Here is a tiny trained network, its code and every weight. The questions are about switching its units off for an input and a target symbol, where a switched-off unit gives its printed mean instead of its output.

import numpy as np


def w(rows, s, z=0):
    codes = np.array(rows[::2]) - 128.0
    scale = np.full(codes.shape[1], s)
    scale[-1] = z or s
    return codes * scale


def softmax(a):
    e = np.exp(a - a.max(-1, keepdims=True))
    return e / e.sum(-1, keepdims=True)


def log_softmax(a):
    a = a - a.max(-1, keepdims=True)
    return a - np.log(np.exp(a).sum(-1, keepdims=True))


def net(x, mask):
    ids = ['γεζηθλφω'.index(c) for c in x.split()]
    T = len(ids)
    res = E[ids] + P[:T]
    u = 0
    for l in range(3):
        r = res
        for j in range(3):
            rows = slice(2 * j, 2 * j + 2)
            q, k, v = (r @ M[l][rows].T for M in (Q, K, V))
            z = softmax(np.where(np.tri(T) > 0, q @ k.T / 2**0.5, -1e9)) @ v
            o = O[l][rows]
            res = res + np.where(mask[u + j], z, o[:, -1]) @ o[:, :-1]
        u += 3
    return log_softmax(res[-1] @ U[:, :-1].T + U[:, -1])


Q, K, V, O = {}, {}, {}, {}
E = w([
[125,101,109,66,37,143],'γ',
[11,113,98,208,79,96],'ε',
[109,48,59,141,142,108],'ζ',
[29,253,184,60,204,110],'η',
[144,56,172,171,21,43],'θ',
[236,58,121,222,122,154],'λ',
[166,188,136,180,13,241],'φ',
[146,215,23,167,113,246],'ω',
],0.0076)
P = w([
[254,42,165,132,86,222],'0',
[36,186,79,110,51,125],'1',
[54,186,64,134,45,119],'2',
[51,184,88,139,57,129],'3',
[53,184,79,138,42,132],'4',
[50,180,66,133,47,128],'5',
[68,187,26,174,100,151],'6',
[79,160,28,178,124,149],'7',
[46,174,42,191,144,184],'8',
],0.0059)
Q[0] = w([
[78,50,5,225,1,188],'L0H0',
[121,197,231,34,251,84],'L0H0',
[146,215,152,35,228,93],'L0H1',
[166,184,113,99,200,69],'L0H1',
[197,97,217,51,240,101],'L0H2',
[117,226,99,70,201,165],'L0H2',
],0.0088)
K[0] = w([
[252,23,181,121,73,249],'L0H0',
[24,237,118,70,172,12],'L0H0',
[1,216,110,53,47,95],'L0H1',
[49,186,114,64,78,111],'L0H1',
[58,123,34,179,15,74],'L0H2',
[41,220,182,54,175,39],'L0H2',
],0.0085)
V[0] = w([
[60,254,55,167,186,150],'L0H0',
[223,110,162,47,57,196],'L0H0',
[105,188,108,163,72,188],'L0H1',
[170,87,120,201,206,120],'L0H1',
[178,116,64,149,184,177],'L0H2',
[99,141,204,167,93,67],'L0H2',
],0.0075)
O[0] = w([
[71,64,226,167,36,127,34],'L0H0',
[157,241,170,45,248,151,254],'L0H0',
[86,162,201,204,65,223,174],'L0H1',
[244,46,88,70,146,126,108],'L0H1',
[156,20,186,7,140,169,141],'L0H2',
[195,192,69,255,99,79,100],'L0H2',
],0.0055,0.0093)
Q[1] = w([
[2,101,136,168,123,130],'L1H0',
[105,151,38,174,132,119],'L1H0',
[113,36,142,128,60,139],'L1H1',
[154,30,92,75,100,179],'L1H1',
[205,21,207,189,142,39],'L1H2',
[173,12,177,183,167,36],'L1H2',
],0.0074)
K[1] = w([
[29,186,115,190,162,218],'L1H0',
[103,59,210,158,61,105],'L1H0',
[202,49,173,58,168,69],'L1H1',
[200,200,183,76,249,115],'L1H1',
[139,238,54,20,215,193],'L1H2',
[112,255,93,64,177,213],'L1H2',
],0.0067)
V[1] = w([
[146,159,5,236,143,102],'L1H0',
[254,149,161,95,57,171],'L1H0',
[82,37,161,191,47,165],'L1H1',
[175,213,191,101,204,131],'L1H1',
[72,248,22,184,192,175],'L1H2',
[111,72,39,17,173,27],'L1H2',
],0.0058)
O[1] = w([
[217,122,125,91,14,63,83],'L1H0',
[132,77,106,221,134,129,183],'L1H0',
[157,49,135,105,95,212,3],'L1H1',
[110,248,182,167,169,83,232],'L1H1',
[121,254,149,82,23,120,211],'L1H2',
[52,95,55,61,188,81,99],'L1H2',
],0.0069,0.006)
Q[2] = w([
[55,112,26,61,229,1],'L2H0',
[62,39,184,83,58,96],'L2H0',
[219,85,138,76,46,144],'L2H1',
[138,183,141,169,48,197],'L2H1',
[135,103,106,118,21,174],'L2H2',
[113,54,89,122,145,63],'L2H2',
],0.0082)
K[2] = w([
[239,55,65,57,228,104],'L2H0',
[182,243,99,134,186,66],'L2H0',
[61,214,88,57,104,2],'L2H1',
[152,59,68,58,171,69],'L2H1',
[16,157,92,147,124,137],'L2H2',
[132,129,200,62,151,69],'L2H2',
],0.0079)
V[2] = w([
[28,180,200,129,183,189],'L2H0',
[162,191,135,216,79,57],'L2H0',
[70,91,64,13,176,104],'L2H1',
[100,152,113,43,142,47],'L2H1',
[38,132,175,67,89,19],'L2H2',
[170,71,253,194,146,81],'L2H2',
],0.0076)
O[2] = w([
[152,88,201,87,197,230,248],'L2H0',
[219,209,102,190,156,54,153],'L2H0',
[15,158,40,119,141,144,111],'L2H1',
[67,161,120,152,177,101,135],'L2H1',
[45,128,206,234,255,147,78],'L2H2',
[242,131,98,52,244,76,70],'L2H2',
],0.0074,0.013)
U = w([
[70,97,82,119,119,145,112],'γ',
[173,162,177,87,127,97,1],'ε',
[149,124,66,65,148,108,98],'ζ',
[95,163,205,130,216,130,136],'η',
[131,68,157,118,144,171,183],'θ',
[166,133,105,187,156,74,161],'λ',
[145,118,140,173,127,149,87],'φ',
[128,122,107,133,2,123,165],'ω',
],0.006,0.0067)

Each question gives the input, a string of symbols that net reads in full, and the target symbol t.
The units are the heads (2 rows each of Q, K, V and O). Each row of codes is followed by its name. A weight is (code - 128) times the scale printed after its matrix; where a second scale follows, it is the last column's (O and U).
mask holds one flag per head, layer by layer. A switched-off head (its flag False) gives its mean, the last column of its rows in O, instead of its output. The means were averaged over made-up inputs and are rounded, as every weight is.
A unit's drop is (log p(t) with every unit on - log p(t) with that unit switched off) / (log p(t) with every unit on - log p(t) with every unit switched off).
The circuit of an input: a set's keep is (log p(t) with only the set's units on - log p(t) with every unit switched off) / (log p(t) with every unit on - log p(t) with every unit switched off). Starting from all 9 units, units are removed one at a time, each time the one whose removal leaves the highest keep (on an exact tie, the one counted first), for as long as the keep stays at least 0.8.
circuit, biggest first: the units of the circuit, biggest drop first
most important unit: the unit with the biggest drop
which heads matter: for each layer, one digit per head in row order, 1 if its drop is at least 0.15 and else 0, layers parted by /
drop when u is switched off: that unit's drop, to one decimal
input λ ε ω ω φ ω γ, target ζ: circuit, biggest first => (L2H2, L0H1, L1H2, L0H2)
input γ θ γ θ γ ζ, target η: circuit, biggest first => (L0H0, L1H1, L2H2)
input γ γ ω θ γ, target η: circuit, biggest first => (L1H1, L0H0, L2H2)
input ε ω γ λ γ λ, target ω: circuit, biggest first => (L0H0, L1H1, L2H0, L1H0)
input λ ω ω ζ, target ζ: circuit, biggest first => (L2H2, L0H1, L1H2)
input ε λ ε ω γ ω ω ω, target ω: most important unit => L0H0
input γ ω ω η, target ω: circuit, biggest first => (L0H0, L1H0)
input η φ γ λ ε γ ζ ω ζ, target ω: which heads matter => 101 / 010 / 000
input φ ε γ γ η λ ε ω λ, target ω: which heads matter => 101 / 011 / 001
input ζ γ ω γ, target γ: which heads matter => 010 / 001 / 110
input γ γ ε η γ ε γ ω, target ω: circuit, biggest first => (L2H2, L1H1, L0H0, L0H2)
input λ γ φ, target ζ: which heads matter => 011 / 001 / 001
input γ γ γ ε ω λ, target η: circuit, biggest first => (L0H0, L1H1, L2H2, L2H1)
input ε γ ε θ, target ω: which heads matter => 101 / 010 / 100
input ε ζ γ, target ω: circuit, biggest first => (L0H0, L1H1, L2H0)
input θ ω θ, target λ: circuit, biggest first => (L2H0, L0H2, L1H1, L0H0)
input λ γ ε, target ζ: most important unit => L2H2
input θ γ θ ε γ ω φ ε γ, target λ: which heads matter => 101 / 110 / 100
input γ θ ω, target η: which heads matter => 100 / 010 / 000
input ω ε ω ε, target θ: most important unit => L0H2
input ζ ω γ ω ω γ ω λ ε, target γ: which heads matter => 011 / 001 / 110
input ζ ω φ, target γ: drop when L1H0 is switched off => 0.0
input ω ζ γ φ ζ, target θ: drop when L1H0 is switched off => 0.2
input ω ε ζ ζ ε γ γ ω, target θ: drop when L1H1 is switched off => 0.1
input ω γ ω, target θ: drop when L2H0 is switched off => 0.4
